Below are the code and all the weights of a small trained network. Each question names an input and a target symbol and asks about switching units off, where a switched-off unit gives its printed mean instead of its output.

import numpy as np


def w(rows, s, z=0):
    codes = np.array(rows[::2]) - 128.0
    scale = np.full(codes.shape[1], s)
    scale[-1] = z or s
    return codes * scale


def softmax(a):
    e = np.exp(a - a.max(-1, keepdims=True))
    return e / e.sum(-1, keepdims=True)


def log_softmax(a):
    a = a - a.max(-1, keepdims=True)
    return a - np.log(np.exp(a).sum(-1, keepdims=True))


def net(x, mask):
    ids = ['βγδεζθμξτφψω'.index(c) for c in x.split()]
    T = len(ids)
    res = E[ids] + P[:T]
    u = 0
    for l in range(3):
        r = res
        for j in range(3):
            rows = slice(2 * j, 2 * j + 2)
            q, k, v = (r @ M[l][rows].T for M in (Q, K, V))
            z = softmax(np.where(np.tri(T) > 0, q @ k.T / 2**0.5, -1e9)) @ v
            o = O[l][rows]
            res = res + np.where(mask[u + j], z, o[:, -1]) @ o[:, :-1]
        u += 3
    return log_softmax(res[-1] @ U[:, :-1].T + U[:, -1])


Q, K, V, O = {}, {}, {}, {}
E = w([
[94,114,159,119,99,145],'β',
[234,146,162,187,194,122],'γ',
[112,103,208,158,145,118],'δ',
[106,138,102,129,161,123],'ε',
[127,165,98,58,162,186],'ζ',
[128,119,115,191,61,168],'θ',
[163,91,96,108,194,177],'μ',
[141,131,6,92,152,228],'ξ',
[152,154,184,169,194,47],'τ',
[92,154,118,132,134,121],'φ',
[136,169,178,95,230,99],'ψ',
[180,184,236,183,172,35],'ω',
],0.015)
P = w([
[127,160,191,173,104,125],'0',
[170,106,250,77,124,169],'1',
[86,113,106,205,170,210],'2',
[130,118,117,138,30,77],'3',
[252,46,174,132,140,171],'4',
[87,106,138,216,148,166],'5',
[130,142,86,110,17,1],'6',
[235,104,169,56,144,195],'7',
[90,208,180,201,148,204],'8',
],0.011)
Q[0] = w([
[111,192,107,111,152,172],'L0H0',
[237,83,160,122,169,181],'L0H0',
[125,122,104,212,99,84],'L0H1',
[214,205,149,116,108,154],'L0H1',
[160,159,86,90,109,175],'L0H2',
[41,254,53,193,114,88],'L0H2',
],0.0079)
K[0] = w([
[68,135,178,225,180,109],'L0H0',
[203,254,81,72,99,54],'L0H0',
[131,69,166,112,84,176],'L0H1',
[166,45,132,195,172,109],'L0H1',
[168,151,87,45,102,148],'L0H2',
[97,90,189,147,194,213],'L0H2',
],0.0084)
V[0] = w([
[221,68,126,117,140,113],'L0H0',
[117,176,177,100,151,208],'L0H0',
[110,2,60,114,104,145],'L0H1',
[145,132,125,230,182,152],'L0H1',
[93,248,155,76,70,204],'L0H2',
[66,173,180,163,136,106],'L0H2',
],0.0081)
O[0] = w([
[128,200,254,54,125,179,192],'L0H0',
[166,78,134,32,137,14,164],'L0H0',
[96,193,91,120,159,233,13],'L0H1',
[151,139,124,160,174,90,254],'L0H1',
[156,24,182,164,126,32,100],'L0H2',
[138,100,67,124,133,118,158],'L0H2',
],0.0083,0.0069)
Q[1] = w([
[55,116,162,74,163,103],'L1H0',
[20,91,92,150,139,255],'L1H0',
[76,164,53,194,123,118],'L1H1',
[92,95,120,101,86,139],'L1H1',
[129,120,138,124,124,69],'L1H2',
[198,74,118,67,108,106],'L1H2',
],0.0093)
K[1] = w([
[179,254,130,240,228,110],'L1H0',
[240,48,127,140,126,129],'L1H0',
[200,82,211,246,198,170],'L1H1',
[87,52,80,121,88,151],'L1H1',
[188,220,106,199,109,146],'L1H2',
[122,122,59,57,73,55],'L1H2',
],0.0069)
V[1] = w([
[140,76,53,62,46,195],'L1H0',
[255,73,68,227,45,151],'L1H0',
[121,29,200,103,111,174],'L1H1',
[225,136,35,163,120,206],'L1H1',
[135,50,107,203,227,143],'L1H2',
[163,168,131,121,227,80],'L1H2',
],0.0077)
O[1] = w([
[122,152,190,69,98,126,11],'L1H0',
[156,36,169,164,80,181,149],'L1H0',
[114,255,195,77,169,161,155],'L1H1',
[111,125,153,123,37,176,59],'L1H1',
[51,197,103,140,133,234,163],'L1H2',
[131,172,91,206,145,125,219],'L1H2',
],0.0086,0.011)
Q[2] = w([
[38,127,172,62,95,76],'L2H0',
[58,208,75,147,85,156],'L2H0',
[223,80,95,246,140,173],'L2H1',
[165,93,255,53,211,134],'L2H1',
[157,158,152,222,179,135],'L2H2',
[159,147,157,35,81,119],'L2H2',
],0.0065)
K[2] = w([
[189,54,108,155,130,87],'L2H0',
[94,107,148,133,236,156],'L2H0',
[165,140,107,61,70,120],'L2H1',
[84,169,75,129,88,90],'L2H1',
[25,174,119,170,107,21],'L2H2',
[165,110,120,83,254,103],'L2H2',
],0.0085)
V[2] = w([
[159,202,80,147,43,98],'L2H0',
[55,104,124,62,117,83],'L2H0',
[233,116,110,10,97,113],'L2H1',
[124,134,25,72,151,162],'L2H1',
[255,62,94,56,185,165],'L2H2',
[134,148,167,103,90,119],'L2H2',
],0.0081)
O[2] = w([
[192,74,254,163,152,109,96],'L2H0',
[143,77,33,90,174,122,5],'L2H0',
[15,125,142,132,75,54,90],'L2H1',
[97,186,126,96,2,130,63],'L2H1',
[107,182,228,171,79,92,126],'L2H2',
[140,40,172,158,155,111,65],'L2H2',
],0.0087,0.012)
U = w([
[123,43,104,159,177,154,90],'β',
[159,123,200,226,92,156,2],'γ',
[59,168,48,194,194,223,195],'δ',
[169,135,48,186,118,180,80],'ε',
[161,151,146,71,138,82,220],'ζ',
[139,108,185,193,34,165,166],'θ',
[39,243,218,146,203,254,127],'μ',
[128,218,210,68,82,182,185],'ξ',
[180,153,27,185,104,114,118],'τ',
[178,129,64,160,89,157,172],'φ',
[194,178,82,39,209,147,89],'ψ',
[139,81,116,222,94,41,157],'ω',
],0.0072,0.0069)

Each question gives the input, a string of symbols that net reads in full, and the target symbol t.
The units are the heads (2 rows each of Q, K, V and O). Each row of codes is followed by its name. A weight is (code - 128) times the scale printed after its matrix; where a second scale follows, it is the last column's (O and U).
mask holds one flag per head, layer by layer. A switched-off head (its flag False) gives its mean, the last column of its rows in O, instead of its output. The means were averaged over made-up inputs and are rounded, as every weight is.
A unit's drop is (log p(t) with every unit on - log p(t) with that unit switched off) / (log p(t) with every unit on - log p(t) with every unit switched off).
The circuit of an input: a set's keep is (log p(t) with only the set's units on - log p(t) with every unit switched off) / (log p(t) with every unit on - log p(t) with every unit switched off). Starting from all 9 units, units are removed one at a time, each time the one whose removal leaves the highest keep (on an exact tie, the one counted first), for as long as the keep stays at least 0.8.
circuit, biggest first: the units of the circuit, biggest drop first
unit that matters most: the unit with the biggest drop
which heads matter: for each layer, one digit per head in row order, 1 if its drop is at least 0.15 and else 0, layers parted by /
input μ τ γ ε γ ψ, target δ: unit that matters most	L2H2
input β ζ ξ ζ γ μ γ τ, target μ: circuit, biggest first	[L0H2 L0H0]
input μ δ φ β β ζ ε, target ζ: circuit, biggest first	[L1H2 L1H0]
input δ μ μ μ γ ζ ζ τ, target ω: which heads matter	001 / 011 / 010
input γ β γ γ ε τ, target δ: circuit, biggest first	[L2H2 L1H2]
input δ φ θ φ β γ ψ, target ψ: circuit, biggest first	[L2H1 L1H0]
input δ γ ω β δ ξ ζ ω, target ω: circuit, biggest first	[L1H1 L2H1 L1H2]
input γ ψ μ ζ τ, target ω: circuit, biggest first	[L0H0 L1H2 L2H1]
input γ τ β ε γ μ μ ξ, target ξ: which heads matter	000 / 000 / 010
input ζ φ γ β γ, target ζ: circuit, biggest first	[L1H0 L1H2]
input δ ω ψ β β, target ζ: circuit, biggest first	[L1H2 L1H1]
input γ γ γ δ φ, target ψ: circuit, biggest first	[L2H2 L2H1 L1H2 L1H1]
input ζ β ζ β ξ ω, target δ: circuit, biggest first	[L0H2 L2H0 L1H0 L1H2]
input γ μ γ γ μ δ μ ζ, target ξ: which heads matter	000 / 011 / 010
input μ τ δ τ γ τ ζ δ β, target δ: circuit, biggest first	[L2H2 L1H2 L0H0]
input γ θ γ γ γ, target μ: circuit, biggest first	[L0H0]
input γ ζ γ ζ γ τ ζ μ, target ω: which heads matter	000 / 001 / 010
input γ μ γ, target μ: which heads matter	000 / 100 / 100
input γ ζ γ γ γ ε γ μ, target μ: which heads matter	100 / 100 / 100
input γ δ γ ζ γ τ β τ, target ζ: unit that matters most	L1H0
input γ γ γ γ ψ, target μ: which heads matter	100 / 000 / 100
input γ γ γ θ, target θ: which heads matter	000 / 110 / 100
input γ γ τ γ τ, target μ: which heads matter	101 / 000 / 100
input ζ γ δ γ δ, target μ: which heads matter	001 / 010 / 000
